Below are the code and all the weights of a small trained network. Each question names an input and a target symbol and asks about switching units off, where a switched-off unit gives its printed mean instead of its output.

import numpy as np


def w(rows, s, z=0):
    codes = np.array(rows[::2]) - 128.0
    scale = np.full(codes.shape[1], s)
    scale[-1] = z or s
    return codes * scale


def f(y):
    return y / 2 * (1 + np.tanh(0.7978845608 * (y + 0.044715 * y**3)))


def softmax(a):
    e = np.exp(a - a.max(-1, keepdims=True))
    return e / e.sum(-1, keepdims=True)


def log_softmax(a):
    a = a - a.max(-1, keepdims=True)
    return a - np.log(np.exp(a).sum(-1, keepdims=True))


def net(x, mask):
    ids = ['ΓΔΘζηξπστψ'.index(c) for c in x.split()]
    T = len(ids)
    res = E[ids] + P[:T]
    u = 0
    for l in range(3):
        q, k, v = (res @ M[l].T for M in (Q, K, V))
        z = softmax(np.where(np.tri(T) > 0, q @ k.T / 2**0.5, -1e9)) @ v
        res = res + np.where(mask[u], z, O[l][:, -1]) @ O[l][:, :-1]
        u += 1
        y = f(res @ A[l][:, :-1].T + A[l][:, -1])
        res = res + np.where(mask[u : u + 4], y, B[l][:, -1]) @ B[l][:, :-1]
        u += 4
    return log_softmax(res[-1] @ U[:, :-1].T + U[:, -1])


Q, K, V, O, A, B = {}, {}, {}, {}, {}, {}
E = w([
[109,155,166,177,161],'Γ',
[136,151,186,161,147],'Δ',
[76,181,129,194,186],'Θ',
[177,123,236,189,127],'ζ',
[80,154,204,157,129],'η',
[222,151,159,188,171],'ξ',
[247,178,113,80,159],'π',
[172,145,197,116,107],'σ',
[114,120,143,33,106],'τ',
[2,39,157,89,82],'ψ',
],0.0052)
P = w([
[108,136,206,140,254],'0',
[182,120,210,217,78],'1',
[89,194,191,150,157],'2',
[131,83,197,116,225],'3',
[149,93,148,196,84],'4',
[89,201,183,109,119],'5',
[123,95,170,102,186],'6',
[136,84,91,172,80],'7',
[91,198,165,74,95],'8',
[118,105,157,91,156],'9',
[119,73,42,126,66],'10',
[91,195,142,32,74],'11',
[132,120,150,117,148],'12',
[120,79,33,172,93],'13',
],0.0061)
Q[0] = w([
[254,90,56,189,224],'0.h0',
[7,186,206,62,36],'0.h0',
],0.007)
K[0] = w([
[209,229,225,250,202],'0.h0',
[63,36,25,3,60],'0.h0',
],0.0071)
V[0] = w([
[138,188,94,173,250],'0.h0',
[253,170,131,180,164],'0.h0',
],0.0058)
O[0] = w([
[141,154,91,132,233,254],'0.h0',
[254,143,126,142,164,152],'0.h0',
],0.0063,0.00088)
A[0] = w([
[154,168,254,191,154,254],'0.n0',
[56,94,98,115,28,165],'0.n1',
[76,173,246,100,215,254],'0.n2',
[31,49,192,108,208,199],'0.n3',
],0.0056,0.004)
B[0] = w([
[155,145,253,160,159,250],'0.n0',
[49,82,86,139,46,147],'0.n1',
[88,144,226,118,184,255],'0.n2',
[33,88,173,122,188,194],'0.n3',
],0.0063,0.0053)
Q[1] = w([
[126,40,188,39,246],'1.h0',
[186,69,18,189,3],'1.h0',
],0.0058)
K[1] = w([
[87,106,20,13,4],'1.h0',
[99,93,247,254,191],'1.h0',
],0.0054)
V[1] = w([
[31,53,165,242,131],'1.h0',
[73,67,89,1,55],'1.h0',
],0.0061)
O[1] = w([
[29,20,116,253,70,242],'1.h0',
[46,18,149,53,218,1],'1.h0',
],0.0042,0.0062)
A[1] = w([
[131,88,183,236,14,253],'1.n0',
[61,223,196,40,149,185],'1.n1',
[103,42,159,10,253,172],'1.n2',
[126,246,166,37,219,200],'1.n3',
],0.0046,0.0031)
B[1] = w([
[149,92,128,182,35,254],'1.n0',
[115,224,205,54,148,184],'1.n1',
[107,57,138,3,239,152],'1.n2',
[217,243,80,77,209,173],'1.n3',
],0.0052,0.0068)
Q[2] = w([
[88,255,208,81,53],'2.h0',
[167,10,46,177,198],'2.h0',
],0.0028)
K[2] = w([
[3,29,76,143,55],'2.h0',
[243,219,183,115,194],'2.h0',
],0.0056)
V[2] = w([
[204,176,162,179,185],'2.h0',
[183,192,128,144,252],'2.h0',
],0.0043)
O[2] = w([
[187,30,73,232,147,254],'2.h0',
[113,2,42,217,248,160],'2.h0',
],0.0028,0.0036)
A[2] = w([
[91,108,77,206,172,223],'2.n0',
[199,213,157,12,210,164],'2.n1',
[112,19,129,1,226,130],'2.n2',
[197,75,135,221,41,253],'2.n3',
],0.0065,0.0039)
B[2] = w([
[66,103,20,217,164,183],'2.n0',
[214,250,2,32,47,194],'2.n1',
[229,5,99,5,246,162],'2.n2',
[213,31,81,147,67,254],'2.n3',
],0.0054,0.0084)
U = w([
[116,25,150,92,204,88],'Γ',
[191,93,96,28,154,64],'Δ',
[78,167,106,176,166,28],'Θ',
[203,58,165,170,66,136],'ζ',
[114,140,138,153,149,1],'η',
[171,183,184,109,101,165],'ξ',
[172,217,60,43,74,127],'π',
[130,94,35,183,107,244],'σ',
[40,167,72,175,205,96],'τ',
[2,163,232,141,98,176],'ψ',
],0.0053,0.004)

Each question gives the input, a string of symbols that net reads in full, and the target symbol t.
The units are the heads (2 rows each of Q, K, V and O) and the neurons (one row each of A and B). Each row of codes is followed by its name. A weight is (code - 128) times the scale printed after its matrix; where a second scale follows, it is the last column's (O, A, B and U).
mask holds one flag per unit, layer by layer, with each layer's heads first. A switched-off unit (its flag False) gives its mean, the last column of its rows in O or B, instead of its output. The means were averaged over made-up inputs and are rounded, as every weight is.
A unit's drop is (log p(t) with every unit on - log p(t) with that unit switched off) / (log p(t) with every unit on - log p(t) with every unit switched off).
most important unit: the unit with the biggest drop
k most important neurons: the k neurons with the biggest drops, biggest first
top k neurons in layer l: the k neurons of layer l with the biggest drops, biggest first
input Θ ψ η ψ τ σ, target ψ: most important unit : 0.h0
input ψ ζ π π Θ Γ Γ Θ π ψ, target Γ: 3 most important neurons : (2.n2, 1.n2, 0.n3)
input η ψ ζ ψ ζ Θ η ξ σ ψ Θ ψ Γ, target Γ: top 2 neurons in layer 0 : (0.n1, 0.n0)
input Θ Θ π σ σ ψ ψ π η σ ψ ξ τ, target Γ: top 2 neurons in layer 0 : (0.n1, 0.n0)
input ψ π Γ Γ ψ ψ π ζ η τ ψ Γ η, target Γ: 3 most important neurons : (1.n2, 2.n2, 0.n0)
input Δ τ τ Θ π Θ, target π: 4 most important neurons : (2.n1, 1.n3, 0.n2, 1.n1)
input Γ Γ ψ Δ σ Θ, target ψ: top 2 neurons in layer 2 : (2.n3, 2.n2)
input Θ Γ τ η, target Δ: 2 most important neurons : (1.n2, 2.n2)
input Θ Δ π ψ ψ π η ψ ψ η η ψ ζ, target Γ: top 2 neurons in layer 0 : (0.n1, 0.n0)
input Γ Θ Γ Γ Γ ξ η Δ Δ σ Θ τ π, target Δ: top 2 neurons in layer 1 : (1.n2, 1.n0)
input Θ π ζ Θ Θ σ Θ ψ Δ, target ψ: top 2 neurons in layer 2 : (2.n3, 2.n2)
input Θ π Θ Γ ζ σ, target π: 3 most important neurons : (2.n1, 1.n3, 0.n2)
input ξ π ζ, target π: top 3 neurons in layer 0 : (0.n2, 0.n3, 0.n1)
input σ Γ π Θ π Θ Γ σ τ, target π: most important unit : 1.h0
input Δ π Θ ψ π ζ η Θ Γ, target π: top 3 neurons in layer 1 : (1.n3, 1.n1, 1.n0)
input ζ Θ Γ τ ψ ξ π, target Γ: 2 most important neurons : (0.n1, 0.n0)
input σ π Γ Δ ψ Δ η σ η, target ψ: top 2 neurons in layer 0 : (0.n1, 0.n0)
input Δ ξ ψ ξ σ ζ ξ Γ π ξ, target π: 4 most important neurons : (2.n1, 0.n3, 1.n3, 0.n1)
input Δ π σ, target π: 4 most important neurons : (2.n1, 1.n3, 0.n2, 0.n3)
input Γ Δ Θ ψ ψ τ Θ ψ Δ Θ ζ ψ ξ, target Γ: top neuron in layer 1 : (1.n2)
input Θ Δ τ ξ Θ π π Θ Δ, target π: 3 most important neurons : (2.n1, 1.n3, 1.n1)
input σ Θ Δ ψ τ σ Γ, target Δ: top 2 neurons in layer 2 : (2.n2, 2.n1)
input σ π π Γ Γ ψ ζ ζ ψ ψ Γ ζ, target ψ: top 2 neurons in layer 0 : (0.n1, 0.n0)
input ψ ξ Θ π Δ ψ η ψ τ, target ψ: 2 most important neurons : (0.n1, 2.n3)
